Input: [101 138 118 135]
Output: 101
Input: [153 145 135 110]
Output: 110
Input: [117 120 123 110 120 115 100]
Output: 100
Input: [103 134 143 112 109 108]
Output: 103
Input: [146 145 150 103]
Output: 103
Input: [136 117 137 136 105]
Output: 105
Input: [100 123 138 130 140 127]
Output: 100
---
[[119 131 129 128]
 [105 129 128 128]
 [113 127 127 127]] -> 128

[[129 120 132 131 126 132]
 [140 120 127 126 129 153]
 [134 124 119 133 121 128]] -> 127

[[135 104 131 127 134]
 [133 114 149 138 120]
 [138 121 134 131 129]] -> 149

[[122 122 126 122 127]
 [124 124 131 126 122]
 [117 121 115 153 113]] -> 131

[[133 150 139 122 135 131]
 [126 131 134 126 137 130]
 [124 149 127 122 142 128]] -> 134

[[124 157 155 125 136 122 126]
 [127 109 145 133 130 136 119]
 [118 107 132 121 123 131 133]] -> 145
---
[[133 128 135 128 126 129 128]
 [116 154 142 144 129 123 116]
 [145 127 153 129 123 131 128]] | 116

[[127 101 141 144 113 126]
 [133 121 115 126 130 128]
 [123 131 123 132 115 130]] | 128

[[135 112 123 106 118 126]
 [130 127 136 124 124 122]
 [137 129 129 122 122 120]] | 122

[[118 134 143  98]
 [132 123 137 143]
 [111 145 138 147]] | 143

[[113 128 117 141 118 119 109]
 [106 128 113 146 123 128  99]
 [135 135 113 127 117 122 127]] | 99

[[138 116 125 133]
 [137 117  99 130]
 [138 114 115 136]] | 130

[[109 128 125 144 122 148]
 [156 134 121 115 119 142]
 [154 134 119 121 118 147]] | 142

[[133 138 135 144 136 109 138]
 [130 142 125 156 127 117 143]
 [132 136 108 146 125 126 131]] | 143

[[143 139 131 145 108 101 153]
 [140 137 128 143 113 114 128]
 [122 124 113 142 126 121 134]] | 128
---
[106 142 128 140 125] value 106
[139 132 105 145 116 129] value 139
[117 116 133 106 119 128 144] value 117
[130 128 158 127] value 130
[104 151 121 121] value 104
[126 112 114 134 104 137] value 126
---
[[152 114 144 121 122 117 121]
 [141 144 146 123 103 123 113]
 [141 154 130  99 137 109 115]]	130

[135 139 131 150 113]	131

[134 121 109 155 115]	109

[135 121 109 107 123]	109

[[141 121 126 128 127]
 [125 124 127 126 118]
 [104 130 137 134 130]]	137

[126 135 100 122 146 138 119]	100

[[128 120 128 124 142 147]
 [144 132 125 103 142 144]]	125
---
Q:
[[133 126 116 115 135 134 119 114 118 133 134 132 115]
 [140 119 116 116 139 139 116 121 116 140 139 140 120]
 [116 137 137 135 116 116 138 123 138 115 116 115 124]
 [135 120 122 123 133 135 121 131 121 133 133 135 130]
 [125 138 134 134 126 126 135 128 135 125 125 125 127]
 [129 117 131 134 126 128 127 152 126 129 127 130 151]
 [139 121 114 113 138 138 114 117 114 137 138 139 117]
 [126 118 133 136 123 124 128 149 128 126 124 127 148]
 [134 115 124 125 133 133 121 137 121 136 134 135 136]
 [136 123 114 113 137 137 114 116 115 136 137 137 116]
 [115 135 137 135 116 115 136 124 137 114 115 115 124]]
A: 115

Q:
[[133 124 118 130 134 124 141 133 126 131 127 137 156 126 134 118]
 [130 132 136 140 135 142 121 142 122 118 121 117 122 113 130 138]
 [113 134 122 142 141 121 132 126 136 130 134 142 129 134 148 127]
 [134 132 138 143 131 131 125 114 116 111 118 138 126 117 122 133]
 [119 136 130 150 132 125 128 118 135 128 139 143 122 135 141 135]
 [134 106 119 144 121 130 127 131 131 125 130 130 138 118 144 129]
 [108 123 130 114 124 130 121 124 127 129 129 114 116 130 142 113]
 [156 122 128 137 128 132 129 139 118 132 133 115 139 126 128 124]
 [133 118 136 116 105 138 125 116 120 128 133 116 131 130 120 121]]
A: 118

Q:
[[134 137 136 130 125 121]
 [118 113 119 121 119 135]
 [133 135 138 135 123 123]
 [128 111 118 120 132 140]
 [139 143 141 136 135 125]
 [134 135 135 131 122 117]
 [137 138 136 133 137 130]
 [135 152 141 132 128 113]
 [129 137 134 128 120 115]]
A: 121

Q:
[[136 123 115 114 137 137 116 118 117 135 136 137 118 114 135]
 [123 124 134 134 120 121 133 137 132 122 121 123 137 135 124]
 [136 105 122 124 134 135 118 129 118 137 135 137 129 125 138]
 [136 117 109 108 137 137 108 109 108 135 137 137 108 107 135]
 [111 129 132 132 111 110 132 121 131 109 110 112 121 129 110]]
A: 135

Q:
[[130 139 134 128 128 118 125 134 134 138 132 126 132]
 [130 139 134 128 128 118 125 134 134 134 132 126 132]
 [130 139 134 132 128 117 143 135 134 138 132 126 132]
 [130 146 127 128 128 118 127 127 134 138 132 126 132]
 [131 139 126 128 128 123 125 134 134 138 132 126 139]
 [130 145 134 103 144 106 119 134 134 150 132 134 132]]
A: 132

Q:
[[118 143 141 145 112 124 147 118 133]
 [113 145 143 148 118 120 146 118 132]
 [116 137 141 135 118 130 140 117 137]
 [116 137 141 137 117 129 141 117 136]
 [117 138 141 138 115 128 142 118 136]
 [135 106 119 113 142 147 107 129 122]
 [134 107 118 114 143 146 109 129 122]
 [116 139 141 139 116 128 143 117 136]
 [113 145 143 147 119 120 146 117 133]
 [117 141 141 143 112 126 145 118 135]
 [112 145 144 146 118 120 146 117 134]
 [117 144 142 148 118 120 145 120 130]]
A: 133
---
137	112	118	127	106
137	109	119	126	106
-> 118

145	152	108	117	148	114	123
154	111	112	120	139	103	119
-> 148

125	114	133	124	121	126	129
126	129	157	126	150	123	113
-> 121

132	120	107	131
126	128	128	129
-> 120

123	132	114	139	143
121	115	100	117	149
-> 114

115	127	153	157	129
135	128	122	121	128
-> 153

127	137	132	144	145	108	124
126	127	130	107	126	142	137
-> 145

133	141	111	122	152
125	116	133	119	136
-> 111

132	120	118	113	131	109	154
128	133	110	135	103	140	113
-> 131
---
102  111  127  104  131  102  105 -> 131
105  118  123  104  116  145 -> 104
113  149  123  107  121  123 -> 107
150  117  142  135  107 -> 142
151  126  128  119  110  106  108 -> 110
107  140  126  117  139 -> 126
116  158   98  124 -> 158
123  104  144  122  157 -> 144
124  154  116  129 -> 154
143  122  149  122  141  127  130 -> 141
---
[149 116 121 136 143 108] ans = 143
[149 129 110 119] ans = 110
[121 155 131 110 118 154] ans = 118
[124 130 125 122  99 108 119] ans = 108
[138 128 130 136 149 146] ans = 149
[130 146 156 117 120] ans = 117
---
127   98  106  111 value 127
145  125  139  105  111  117  146 value 145
112  140  101   99  130  125  125 value 112
155  112  110  128  144  138 value 155
155  120  124  143  104 value 155
131  137  117  118  129  153  123 value 131
142  134  122  141  106 value 142
132  126  132  107 value 132
102  101  119  133 value 102
---
[[139 131 125 145 109 143]
 [114 125 102 150 151 129]
 [121 126 108 148 139 133]] gives 139, 133

[141 152 136 133 130 140] gives 141, 140

[118 118 123 123 115 104] gives 118, 104

[[128 133 142 125]
 [128 111 132 129]
 [123 140 101 123]] gives 128, 123

[138 146 101 139 135] gives 138, 135

[114 100 134 109 125 103] gives 114, 103

[[101 141 126 128 118]
 [124 137 133 126 128]] gives 101, 128

[128 141 121 105] gives 128, 105
